[[-6.39  0.18 -4.01 -2.42 -0.49]
 [-5.72  0.18  1.25  1.32 -4.78]
 [-7.00 -0.73 -1.58  0.50 -3.49]] yields -0.73

[[-3.31 -2.79  5.15  2.84 -1.55 -0.10]
 [ 3.28  4.53  1.27 -2.23  7.96  2.82]
 [ 3.40  4.70  1.34 -2.25  8.56  2.94]] yields 4.70

[[ 8.13  0.40  1.30  3.29  2.44 -0.94]
 [-4.30 -8.01 -0.51 -4.63 -5.42 -7.73]
 [-1.70 -3.54 -0.15  6.80  1.36  6.56]] yields -3.54

[[ 1.39  1.97 -4.35  3.97]
 [-3.51 -8.83  6.57 -6.51]
 [ 2.75  7.86 -6.38  6.13]] yields 7.86

[[ 7.36  8.06 -7.50  7.07  7.57 -7.39]
 [-5.03 -4.86  5.93 -5.24 -4.88  6.94]
 [ 7.73  8.60 -8.09  7.72  7.96 -8.11]] yields 8.60

[[-0.09  4.81  4.75  1.93  1.92 -3.78 -4.34]
 [ 6.99  7.13  0.55 -6.37  8.26 -2.72  0.31]
 [-6.03  6.07  1.56  1.64 -8.29 -5.35 -5.42]] yields 6.07
---
[ 2.54 -5.58  1.59  3.46  6.51  1.22 -2.62] Out: 6.51
[ 4.96  4.62 -7.47 -6.14] Out: 4.62
[ 1.01  0.00 -2.06 -6.77  3.93] Out: -2.06
[-0.46 -7.42  1.67  3.81 -1.45 -3.81 -4.28] Out: -1.45
[ 5.20  1.55 -8.58 -1.01 -1.84  2.33] Out: -1.01
[ 4.69 -0.55  4.14 -5.46 -7.61  7.66] Out: -5.46
[-4.56  5.98  6.73 -1.49 -3.68 -2.73] Out: -1.49
---
[[1.32, 1.95, 3.47, -7.82, -6.59, 7.42],
 [-1.43, -1.79, -4.60, 5.19, -6.19, 0.99],
 [-1.04, 0.31, 3.47, 6.70, -5.90, 3.16]] | 0.31

[-8.76, 8.23, -0.88, -1.03, -4.71] | -8.76

[2.88, -3.93, -8.89, -1.95, -4.83, 3.26] | -3.93

[[-2.08, 8.56, 4.80, -8.27, -2.27, -0.67],
 [1.33, 1.22, 0.19, -3.58, 2.32, -0.05]] | 1.22

[2.96, 4.04, -5.82, -7.60, -0.41] | 2.96

[[1.96, 7.75, 8.14, -2.74, 2.36, 5.12],
 [-3.87, -2.81, -2.78, 6.12, -1.43, -2.48],
 [2.83, 8.38, 8.83, -3.69, 2.80, 5.68]] | 8.38

[[0.19, 4.95, 3.79, 2.12],
 [0.37, -0.86, 3.26, 6.69]] | 2.12
---
[[ -5.748 -13.442  -3.859  -7.495]
 [ -0.767  13.328 -16.698 -13.352]] ⇒ -5.748, -13.352

[[-0.14  0.12 -0.20 -0.01]
 [ 0.07 -0.04  0.06  0.22]
 [-0.12  0.00  0.06  0.00]] ⇒ -0.14, 0.00

[ 0.16  0.10 -0.05 -0.13  0.20  0.00 -0.16] ⇒ 0.16, -0.16

[ -7.22 -13.73 -11.57  18.97 -15.52 -14.11] ⇒ -7.22, -14.11

[ 0.19 -0.15 -0.01 -0.17 -0.10  0.11] ⇒ 0.19, 0.11

[-1.8  1.6 -1.3  1.1] ⇒ -1.8, 1.1

[ 0.4 -1.3  1.9  1.3  0.2 -0.1] ⇒ 0.4, -0.1

[[-1.19  0.86 -0.99  1.40 -1.62 -0.32  0.23]
 [ 0.76 -0.17  0.63 -0.17  1.49 -0.08 -0.61]] ⇒ -1.19, -0.61

[-0.71  1.10 -0.19  0.07 -1.91 -0.02  0.77] ⇒ -0.71, 0.77

[-1.679 -0.480  0.293  0.856  0.842  1.076] ⇒ -1.679, 1.076
---
 615  -242   245   854   333
 278  -578   201   583  -158
 303  -405   609   363  -835
-> 201, 854

9323  6469  8137  7018  5358  3030  5949 -> 7018, 9323

114  217    8   97  140 -> 8, 217

 29  -36   32  -38   31 -> 32, 32

 303  -624   516  -148  -260    92  -249
  61  -160   101  -152   -66   -47  -218
 -36  -422     1   576   296   156   -17
-> -152, 576

80  75  35  10  42
59  61  48  43  89
82  50  35   1  51
-> 48, 89

0  6  8  6  6  7  5 -> 6, 8
---
[[ 0.43 -2.22 -1.75  0.47 -0.84 -0.81 -1.27]
 [-3.82 -5.15 -3.75 -0.29  1.76 -7.39  5.59]
 [ 3.17 -1.15 -0.78  3.44 -1.74  4.85 -7.05]] Out: -5.15

[[-2.22  0.29  0.12 -3.98]
 [ 6.40  3.18 -1.22  2.69]] Out: 3.18

[[ 0.96 -4.46  2.23  6.30]
 [-0.72  7.48 -0.59 -7.02]
 [ 1.18  3.44 -5.17 -3.83]] Out: 7.48

[[-1.89 -2.40 -5.09 -1.12]
 [-1.06 -3.11 -0.61 -7.69]] Out: -3.11

[[-0.57 -4.08  1.24  5.64 -0.48]
 [ 3.67 -0.29 -1.87  0.65 -6.36]] Out: -0.29

[[-5.63  3.96 -3.25  0.16  1.09]
 [ 8.71  5.56  1.88  2.91  3.00]] Out: 5.56
---
56,90,11,226,49,140,193 Out: 226, 226

6,68,64,94,75,53,64 Out: 94, 94

6546,4619,2543,2424,5224,6834,8343
4215,4370,6959,5894,2882,5075,3574
3773,4075,6174,5651,2771,6179,3936
Out: 5894, 8343

631,472,-129,-748,-880 Out: -129, 631

4221,1377,8644,8381,1173,8126,8877
5941,2539,5685,8844,1665,8554,8408
6463,8805,1569,2242,8890,1566,1146
Out: 8844, 8890

235,793,511,657,504,572,210 Out: 657, 793
---
[  1.481   4.545   7.566 -10.230  15.382   4.228] value 4.228, 1.481

[[ -20.131   38.180  209.233 -126.193   77.531   96.060   -2.033]
 [ -61.686   54.418  124.949  -83.005  -63.399  -25.452   64.826]
 [  88.961  153.742  100.637    6.342   67.740  -24.659 -215.471]] value -2.033, 88.961

[  5.7 -17.6  -0.1 -16.8  -8.7  11.5  -3.4] value -3.4, 5.7

[[ -1.96   4.69  11.52  15.76  14.04   8.12]
 [ -7.85  21.49  14.19  14.99   1.91 -14.66]
 [  6.01   6.43   9.23  11.67   8.54   9.98]] value 8.12, 6.01

[[-125.99  122.31  -77.53 -145.12  210.53]
 [ -69.62 -106.02  137.86   91.43    5.10]
 [ -89.49  144.62  -49.47 -134.34  185.10]] value 210.53, -89.49

[-1.5  1.5 -0.8 -1.5  1.7] value 1.7, -1.5

[  99.45  -85.93  117.37  119.70  169.83   71.35 -115.21] value -115.21, 99.45

[-0.55  0.33 -1.48  1.84 -0.27 -1.95  0.30] value 0.30, -0.55
---
[[0.76 1.67 7.27 1.37 1.57 0.62 1.51]
 [0.46 2.01 5.08 1.76 2.45 0.61 2.11]
 [0.03 1.82 0.99 2.31 5.24 0.39 3.85]] ==> 0.46

[[-2.32  4.20  3.85  2.45  7.62  1.03]
 [-2.95 -1.62 -0.97  3.20 -7.13  1.17]] ==> -2.95

[[ 5.04  2.11 -1.90 -2.27 -0.99]
 [-6.93  2.40 -2.34  2.04 -1.92]
 [-4.77  3.86  0.52  1.38 -0.55]] ==> -6.93

[[ 3.43 -4.21 -5.25  7.53  6.33  2.45]
 [-6.07  4.43 -5.19 -0.17 -4.25 -5.11]
 [ 2.89 -7.71 -1.08 -6.59  0.91  6.06]] ==> -6.07

[[-0.42 -0.20 -6.49  3.37 -8.28 -3.09  5.10]
 [-7.01  4.54  1.45  4.81  4.32  4.82 -5.87]
 [-4.30 -3.51 -8.03  1.61  6.88  1.37  2.30]] ==> -7.01

[[ 5.30 -0.26  5.23 -0.48  5.39]
 [ 5.48 -6.47  2.09 -5.75 -8.23]] ==> 5.48

[[ 3.10 -6.36  0.75  0.72  2.37  4.55]
 [ 6.25 -4.31  0.00  0.10 -2.54  2.05]] ==> 6.25
